M: [ 0.90 -3.86 -0.66 -1.74 -5.83 -8.41 -6.75 -1.70 -7.51 -1.62  7.49  3.93
  1.42  6.08 -1.04  3.28  6.22 -2.46  5.90 -3.75  1.35  7.29 -4.41  6.69
  0.16  2.24  5.34 -2.97  3.89  6.93]
S: [-5.86 -3.81  1.20  4.62  4.24 -8.09 -5.33 -3.97  3.85 -2.60 -5.54 -3.71
 -8.42  0.71  3.95  3.82 -6.95  3.97 -0.32  5.90  5.09 -1.36 -0.33  4.09
  3.02 -2.78  4.10  3.15 -2.57 -2.52]
T: [-7.31 -6.16 -6.27 -6.99 -6.24 -3.13  4.15 -7.21  1.63 -8.35  2.42 -5.12
  4.87 -8.68  8.53 -3.55  9.06  0.77  8.18  5.28  8.80 -5.75  0.77 -7.67
 -1.99 -3.29 -7.18 -0.17  2.41  0.11]
F: [ 1.46  7.65  8.91  6.58  6.92 -6.26 -3.46 -8.17 -2.74 -5.50  3.52 -8.37
  0.06  8.76  0.24  0.10 -4.35  0.57  1.81  8.87  5.93 -0.04 -0.72  2.83
 -6.56  2.31 -0.91  6.80  3.23  3.01]
C: [-8.44  6.42 -8.76  5.69  0.36 -0.95 -3.17 -1.71 -6.42 -0.84  0.95  8.81
  6.47 -7.23 -0.36 -3.96 -2.50  7.50  4.07  9.03 -0.63 -4.69 -7.80  5.99
  7.68  1.10 -2.86  6.83  3.17 -1.38]
D: [ 3.61 -2.84 -8.88 -3.87 -4.37  4.78  4.80 -0.47  6.08  3.24  3.60 -5.60
  5.14  0.35 -2.87 -8.33  3.40  2.28 -7.88  3.89 -1.77  0.14  0.22  3.95
  4.46 -3.99  7.31 -0.33  7.23 -1.36]
J: [ 3.67 -0.80 -5.95  4.41 -0.91  7.12  2.74 -5.55  0.08  5.19  8.18  0.23
 -7.78 -5.07 -2.54 -5.57  1.08  5.70  2.05 -8.21  1.09  4.45  3.93 -5.39
  3.41  0.95  1.70  3.95  1.12  0.86]
U: [ 6.24 -9.06 -8.10  4.71 -6.06  8.87  1.64 -7.75 -2.49  4.91 -8.63  3.28
 -2.82 -6.96  2.54  0.77  6.88  1.74 -2.12 -7.43 -7.81  2.46 -8.36 -6.24
 -3.39  3.61 -7.67 -1.30  1.68 -2.57]
K: [-4.05  3.63 -6.77  1.90 -4.82 -5.86  2.80  8.63  1.17 -3.55  4.83  1.76
 -3.89  5.60 -3.54  5.83 -2.93  0.99 -5.03 -5.01 -8.00 -4.52 -1.97  3.50
 -2.99  5.96  5.70 -8.97  7.99  5.14]
W: [-5.78  4.03 -1.76  2.48 -8.20  3.81  9.00 -1.40 -5.59  1.78  6.36  0.07
  2.18 -8.36 -7.41  7.41 -6.64 -2.98  8.59  5.47  2.85  1.73  1.63 -5.78
 -0.42  4.75 -4.93  1.41  7.26 -5.49]
L: [-5.81  5.31 -2.73 -1.94  1.27 -8.71 -7.23 -3.59 -5.40 -6.88  1.76 -2.98
  5.44 -5.91  2.01 -1.62 -4.47  7.32  0.25  0.13 -5.41  8.79  8.60  6.35
  7.42 -1.49 -6.21 -3.17 -2.77  4.53]
Z: [ 4.59  5.11 -7.94 -5.83 -1.74 -8.41  4.06  5.22  5.58 -6.77  1.17 -2.72
 -0.68 -8.84 -0.01  0.05  0.34  7.84 -0.81 -1.04 -6.76  8.56  6.49 -6.77
  4.03 -2.59  5.58  7.12  3.40 -5.38]
loc: [-1.40]
W, 7
next: [-8.10  4.71 -6.06  8.87  1.64 -7.75 -2.49  4.91 -8.63  3.28 -2.82]
[-6.96]
next: [2.85 1.73]
[1.63]
loc: [-8.10]
U, 2
loc: [0.36]
C, 4
next: [-5.83 -1.74 -8.41]
[4.06]
next: [-3.71 -8.42  0.71]
[3.95]

X: [-2.04 -0.25 -0.15 -0.21 -3.39  1.83 -8.12 -0.39  0.49 -5.60 -0.24]
B: [-2.23 -0.22  2.26  0.13 -3.06  1.58 -1.96 -0.50  1.53 -1.92 -0.22]
Y: [ 1.09 -0.24 -0.22 -2.07  3.55  1.05 -4.09  0.46  1.55 -2.72 -0.19]
H: [ 1.64 -0.35  1.34 -1.22  3.99  0.22 -2.79 -0.12 -1.59 -1.28 -0.30]
V: [ 1.58 -0.19  0.47  0.92  2.39  0.42  1.74  0.26  1.91  0.93 -0.20]
R: [-1.82 -0.27  0.38 -0.09 -5.37  3.59 -3.04 -1.00 -2.54 -1.27 -0.25]
P: [ 0.86 -0.37  2.72  0.42  0.92  1.74  0.26  2.39  0.93  1.91 -0.25]
loc: [-2.07]
Y, 3
loc: [-2.23]
B, 0
next: [0.92 2.39 0.42 1.74 0.26 1.91 0.93]
[-0.20]
loc: [2.72]
P, 2
loc: [-4.09]
Y, 6

Q: [ 2.05  0.72  0.70  1.42 -2.87]
A: [-1.53  0.51  0.50 -2.38  7.60]
G: [0.71 0.70 1.01 1.55 3.73]
N: [-0.83  0.72  0.70  1.42 -2.87]
E: [ 1.56 -1.37 -0.22 -1.24 -4.73]
loc: [0.51]
A, 1
loc: [1.55]
G, 3
which: [-0.83  0.72  0.70  1.42 -2.87]
N
next: [1.01 1.55]
[3.73]
next: [0.70 1.01]
[1.55]

zabe: [ 9.53 -3.67 -4.45 -2.08  5.68  0.86 -0.64]
bez: [ 3.81  1.78  1.08  3.16  5.12  0.00 -2.27]
taban: [ 0.21  4.58 -0.57  1.26  6.37 -1.50  1.84]
dukop: [ 0.21  4.58  0.00  4.36  1.18  0.76 -2.30]
Miz: [-4.77 -1.26  0.00 -5.82 -3.36 -3.14 -1.93]
Gok: [-1.29 -0.43  1.79 -4.79 -3.77  2.55  1.27]
Rirun: [-3.76 -2.85  0.00 -5.48  0.00  4.97 -0.65]
zibe: [-1.29 -0.43  1.79 -4.79 -2.84  2.55  1.27]
muku: [ 0.00 -5.48 -2.85 -3.76  3.63  4.17  2.43]
which: [ 0.21  4.58 -0.57  1.26  6.37 -1.50  1.84]
taban
loc: [-2.30]
dukop, 6
loc: [4.17]
muku, 5
loc: [3.16]
bez, 3
next: [ 0.00 -5.48 -2.85 -3.76]
[3.63]
next: [-4.77 -1.26]
[0.00]

povis: [ 2.80 -4.43  4.79  4.42  0.61 -0.13  2.22 -2.43  4.24]
vom: [ 2.99 -3.71  5.09  3.08  0.44  0.41  4.19  0.06  2.72]
sofo: [ 1.48 -1.34  9.90  2.23  4.80 -0.42  0.06  4.19  5.55]
next: [4.19 0.06]
[2.72]
loc: [4.79]
povis, 2
loc: [2.22]
povis, 6

misop: [-0.30  3.72 -3.96 -0.67 -4.48 -0.23]
Kelo: [-0.38 -3.96  0.58  0.41  0.72 -0.23]
migol: [-3.96 -0.38  1.82  1.85 -7.29 -0.43]
Sut: [-0.49  1.30 -0.80  0.07 -4.08 -0.13]
Bifeg: [-0.54 -0.62  4.10  0.82 -1.82 -0.17]
fuzab: [-0.36  2.74  1.47  1.83 -4.48 -0.31]
kol: [-0.46  0.79 -3.15 -2.59 -1.69  0.01]
Raf: [-0.29 -5.11 -0.55 -0.58  4.43 -0.09]
zotat: [-0.49  6.77 -0.29 -1.14 -8.45 -0.29]
loc: [-0.54]
Bifeg, 0
next: [-0.38 -3.96]
[0.58]

rog: [1.45 1.56 1.32 0.45 1.31 1.04 0.43 0.66 2.08 1.67 0.46 2.57 7.36 2.42
 0.97 0.94 1.23 1.81 1.07 0.92 3.31 0.81 1.65 1.71 0.44 1.42 2.52 2.15
 0.77]
guvad: [1.65 1.60 1.17 0.56 1.39 0.73 0.47 0.70 1.86 2.62 0.21 2.05 6.22 2.74
 1.78 0.94 1.23 1.81 0.64 0.99 2.82 0.73 1.16 1.21 0.34 0.97 1.48 3.42
 1.72]
zez: [0.56 0.43 0.66 2.08 2.14 0.46 2.57 7.36 2.42 2.62 0.19 2.44 4.51 2.90
 2.34 0.97 1.15 2.28 0.86 0.85 1.47 0.38 1.16 1.26 0.13 2.03 2.91 1.29
 2.26]
vete: [1.45 1.56 1.32 0.45 1.31 0.54 0.43 0.66 2.08 2.14 0.46 2.57 7.36 2.42
 0.97 0.94 1.23 1.81 1.07 0.92 3.31 0.81 1.65 1.71 0.44 1.27 2.52 2.15
 0.77]
vuret: [0.66 2.30 2.15 0.39 0.77 0.27 0.10 0.87 2.85 1.51 0.31 3.10 4.79 2.26
 1.09 0.66 0.20 2.67 1.25 0.57 1.35 0.25 1.81 1.76 0.17 3.42 0.97 1.48
 0.70]
loc: [0.19]
zez, 10
next: [3.42 0.97 1.48]
[0.70]
loc: [2.03]
zez, 25
next: [0.54 0.43 0.66 2.08 2.14 0.46 2.57 7.36 2.42]
[0.97]
loc: [1.26]
zez, 23

Pami: [ 2.27 -4.79  1.39  0.84  4.39  1.16]
fimo: [ 6.56 -7.32  2.68  3.50  3.42  3.08]
rizi: [ 5.27 -6.13  1.97  4.10  3.87  1.58]
zufi: [ 4.77 -6.76  2.86  2.74  4.57  2.94]
bol: [ 6.75 -7.12  2.51  4.86  3.12  2.56]
selaz: [-0.49 -2.33  1.59 -0.01  3.38  0.23]
doz: [ 7.80 -7.26  2.97  4.87 -0.46  3.39]
Nibuf: [ 2.27 -6.75  1.40  0.72  1.02  1.45]
guvud: [ 5.27 -6.13 -0.47 -1.25  1.01 -1.17]
loc: [1.01]
guvud, 4
next: [-6.75  1.40  0.72  1.02]
[1.45]
which: [ 5.27 -6.13  1.97  4.10  3.87  1.58]
rizi
loc: [1.59]
selaz, 2
which: [ 5.27 -6.13 -0.47 -1.25  1.01 -1.17]
guvud
loc: [-0.47]
guvud, 2

bada: [-2.38  0.82  3.42  0.23  7.42]
Garar: [ 7.43 -3.65  3.42  0.23  7.42]
tak: [ 0.82 -2.38  0.23  3.42  3.37]
gavus: [ 0.82 -2.38  5.61  0.08  0.17]
which: [-2.38  0.82  3.42  0.23  7.42]
bada
loc: [0.08]
gavus, 3
which: [ 0.82 -2.38  5.61  0.08  0.17]
gavus
which: [ 0.82 -2.38  0.23  3.42  3.37]
tak

Misol: [ 9.04 -2.30 -8.30 -9.48  0.24 -8.28  3.35 -1.26  0.11 -0.15 -1.01 -0.22]
fem: [ 3.72  0.58  0.14  0.25 -8.34 -4.34 -3.24  7.87  0.16  7.49  3.74  0.89]
Bogaz: [ 4.37 -1.38 -0.16 -0.32  9.04 -2.30 -2.28 -9.48  0.24 -8.29 -8.16 -0.70]
next: [-8.30 -9.48]
[0.24]
next: [ 9.04 -2.30 -2.28 -9.48  0.24 -8.29]
[-8.16]
loc: [-8.29]
Bogaz, 9
next: [-0.16 -0.32  9.04 -2.30]
[-2.28]

Nimuf: [-6.35 -5.60 -3.28 -4.35 -2.15 -3.03 -4.53 -2.46 -3.41  3.85 -4.71]
Nane: [ 7.93  4.62  4.14 -3.47  1.55 -3.35  5.70  6.22  1.12 -8.38  7.92]
Tagef: [ 7.93  4.62  4.14 -3.47  1.55 -3.35  5.70  6.22 -0.15  3.07  0.39]
masok: [ 1.83 -2.30 -6.85 -0.04  2.45 -7.66 -5.64  0.73 -1.99  0.88 -2.45]
Nik: [ 0.99  6.16 -3.29  1.27 -1.56  0.94  3.76 -2.72  5.51 -8.41  3.03]
vemu: [-5.40  2.47  2.81 -1.86  5.96  4.91  3.74  0.32  4.65  1.91  4.75]
Maguk: [-6.35 -5.60 -3.28 -4.35 -2.15 -4.83 -1.25  1.11  9.12 -9.26  0.89]
next: [ 6.16 -3.29  1.27 -1.56  0.94  3.76 -2.72  5.51 -8.41]
[3.03]
loc: [-2.46]
Nimuf, 7
which: [ 0.99  6.16 -3.29  1.27 -1.56  0.94  3.76 -2.72  5.51 -8.41  3.03]
Nik
loc: [1.12]
Nane, 8

larad: [-2.85 -1.12  2.00  0.19 -1.72  0.69 -2.86  0.78  3.69  3.24  0.10  1.75
  2.18  1.50 -1.59  1.31  1.77  0.87  1.77  2.14  1.22  0.08  0.44  1.95
 -4.78  1.62 -2.09  4.60  1.40]
kofom: [-3.36 -0.94  2.99  0.59 -2.70  1.16 -0.18  1.55  4.52  3.66  0.07  1.23
  2.46  1.84 -1.56  0.92  1.98  0.92  1.77  3.39  0.77  0.29  0.17  2.08
 -4.79  2.52 -3.13  4.81  1.62]
dibu: [ 4.08  2.14  0.74 -0.24 -0.25  0.59  1.95  0.85 -5.04 -3.88 -1.25 -5.21
 -2.71 -1.82  2.98 -4.14 -1.56 -2.85 -4.60 -0.27 -3.63  1.11 -2.67 -3.28
  8.52  0.06  0.86 -7.15 -2.37]
sumu: [-2.69 -1.95 -3.83  0.03  2.54 -1.46 -2.28 -2.89  2.76  1.75  1.50  6.38
  1.55  0.39 -3.24  4.91  0.44  3.50  4.80 -2.34  4.01 -1.62  3.67  2.76
 -8.02 -2.41  1.61  5.88  2.17]
Nat: [ 2.06 -0.37 -5.48 -0.82  4.24 -2.12 -0.82 -3.10 -3.06 -3.50  0.89  2.20
 -1.73 -1.93 -0.01  1.53 -1.91  1.06  0.61 -5.02  1.41 -1.60  1.82 -0.99
  0.62 -3.85  4.28 -2.55 -0.46]
zopu: [ 2.65  0.31 -4.77 -0.73  3.72 -1.91 -0.27 -2.72 -4.15 -3.80  0.45  0.36
 -2.35 -1.90  0.60  0.32 -2.17  0.06 -0.70 -4.75  0.39 -0.93  1.29 -1.77
  2.82 -3.47  3.80 -3.96 -1.26]
Tiduz: [ 4.34  1.74  0.80 -0.39 -0.28  0.44  2.12  1.01 -5.04 -3.96 -1.21 -5.30
 -2.47 -1.64  3.14 -3.93 -1.65 -2.72  4.33 -0.51 -3.55  1.09 -2.46 -3.03
  8.60  0.14  0.75 -7.40 -2.52]
befe: [ 4.08  2.02  0.88 -0.11 -0.24  0.69  1.81  0.81 -4.99 -3.75 -1.16 -5.30
 -2.39 -1.60  3.15 -4.08 -1.76 -3.04 -4.46 -0.24 -3.64  1.24 -2.70 -3.06
  9.04  0.09  0.91 -7.42 -2.66]
loc: [-2.12]
Nat, 5
loc: [4.34]
Tiduz, 0
loc: [-4.78]
larad, 24

nako: [ 0.06 -0.10  0.06 -0.17 -0.02  0.18 -0.04 -0.08  0.12  0.16  0.00 -0.05
 -0.06]
retis: [-0.46 -3.09 -2.49  4.65  2.04 -4.19  1.60  1.72 -3.31 -0.88  2.51 -5.82
 -7.66]
torep: [ 0.40  1.25  0.34  0.73 -0.91  1.61  1.72 -0.24 -2.60  0.08  2.51  0.36
  0.76]
vilik: [ 1.09  0.90  1.25  0.34  0.73 -0.91  1.60  1.72 -0.24  0.00  0.39 -0.05
 -1.14]
loc: [0.39]
vilik, 10
loc: [-5.82]
retis, 11
loc: [1.61]
torep, 5
which: [-0.46 -3.09 -2.49  4.65  2.04 -4.19  1.60  1.72 -3.31 -0.88  2.51 -5.82
 -7.66]
retis
next: [-2.49  4.65  2.04 -4.19  1.60  1.72 -3.31]
[-0.88]
which: [ 0.40  1.25  0.34  0.73 -0.91  1.61  1.72 -0.24 -2.60  0.08  2.51  0.36
  0.76]
torep
next: [ 0.90  1.25  0.34  0.73 -0.91  1.60  1.72 -0.24]
[0.00]

